cols: F Z P G
K201: [ 3.52 -5.65 -8.92 -3.26]
K519: [ 4.01  0.22  1.58 -1.40]
K204: [-4.20  2.49  3.33  3.98]
K526: [ 1.51 -0.30  0.04  2.17]
col: [3.98 2.17]	G
col: [3.33 0.04]	P
col: [1.58 3.33 0.04]	P

cols: L U T E S W Y K C N
K922: [-1.76 -1.77 -1.45  5.41  5.29  1.01  1.51 -0.47 -1.43 -2.31]
K661: [ 2.14 -1.77 -1.45  5.41  5.29 -4.93  1.51 -0.47 -1.43 -2.31]
K703: [ 2.14 -1.77 -1.45  5.41  5.29  1.01  1.51 -0.47 -5.18 -6.72]
len: [ 2.14 -1.77 -1.45]	3
miss K922: [ 1.51 -0.47 -1.43  5.29  1.01  5.41 -1.45 -2.31 -1.76]	[-1.77]
len: [-1.76 -1.77 -1.45  5.41]	4
len: [ 2.14 -1.77 -1.45  5.41  5.29  1.01  1.51 -0.47 -5.18 -6.72]	10
len: [2.14]	1

cols: D A B R
K629: [ 1.38 -4.65 -8.97  4.87]
K431: [-1.08 -2.85 -2.84 -3.26]
K690: [-7.90  0.68 -2.11 -2.10]
miss K629: [-8.97 -4.65  1.38]	[4.87]
miss K431: [-2.84 -1.08 -3.26]	[-2.85]
miss K629: [ 1.38  4.87 -8.97]	[-4.65]
miss K629: [-8.97  4.87 -4.65]	[1.38]
miss K690: [-2.11 -7.90  0.68]	[-2.10]
col: [-2.85  0.68]	A

cols: kas miri Bulab sunir febag vob Gola kog
K465: [ 1.73 -3.25  6.93 -6.85  3.54  0.24 -1.14  1.72]
K40: [ 0.24 -1.14  1.72 -1.76  2.89  0.03 -0.23  2.12]
K693: [-0.10 -6.86  6.93 -6.85  3.54 -1.76  2.89  0.03]
K607: [ 3.54  0.24 -1.14  1.72 -1.76  2.89  0.03 -0.23]
K443: [ 4.10 -0.10 -3.25  6.93 -6.85  3.54  0.24 -1.14]
K317: [-1.14  1.72 -1.76  2.89  0.03 -0.23  2.12 -1.95]
K376: [ 0.24 -1.14  1.72 -1.76  2.89  0.03  1.72 -1.76]
K370: [ 6.93 -6.85  3.54  0.24 -1.14  1.72 -1.76  2.89]
miss K465: [ 0.24 -3.25  1.73 -1.14 -6.85  3.54  6.93]	[1.72]
len: [ 1.73 -3.25  6.93 -6.85  3.54  0.24 -1.14  1.72]	8
miss K693: [ 2.89 -1.76  6.93  0.03 -6.86  3.54 -0.10]	[-6.85]
len: [-1.14]	1
len: [ 0.24 -1.14]	2
len: [-0.10 -6.86  6.93 -6.85  3.54 -1.76]	6

cols: Q H X V
K631: [1.14 3.16 0.28 1.13]
K589: [-0.76  1.51  0.48  1.50]
K182: [-0.76  1.50  0.48  0.96]
miss K589: [-0.76  1.50  0.48]	[1.51]
col: [0.48 0.48]	X
miss K631: [0.28 1.14 3.16]	[1.13]
len: [1.14 3.16 0.28 1.13]	4

cols: povu zelu Nopa goke tiluk Soro
K99: [-7.73  7.00 -6.03  1.40  5.12 -3.07]
K456: [-6.10  8.68 -8.05 -7.35  5.30  0.10]
K953: [ 6.06 -3.11 -9.14 -4.80  3.07 -2.65]
K742: [ 2.48 -0.50  3.78 -3.09 -6.47  1.48]
K467: [-2.81 -5.42  6.39 -9.33 -5.43  4.09]
K484: [-5.36 -7.94  9.33  7.50 -8.64 -3.69]
K842: [ 8.12  9.12 -1.93  4.19 -6.98  3.01]
K461: [ 0.78  4.61  2.11 -8.86 -1.76  2.31]
K6: [-6.93 -3.28  2.74  0.63  1.16 -4.28]
K735: [ 7.93 -8.64  7.98  3.85  4.18 -1.39]
K353: [-1.96 -4.32 -2.37 -2.63 -6.84 -3.37]
K947: [-0.56 -5.90  1.83 -2.04 -4.28  7.62]
miss K467: [-9.33 -5.42 -2.81  4.09  6.39]	[-5.43]
col: [ 2.11  2.74  7.98 -2.37  1.83]	Nopa
miss K456: [ 0.10 -8.05 -7.35  5.30 -6.10]	[8.68]
len: [-6.93 -3.28  2.74  0.63  1.16 -4.28]	6
col: [ 2.74  7.98 -2.37]	Nopa

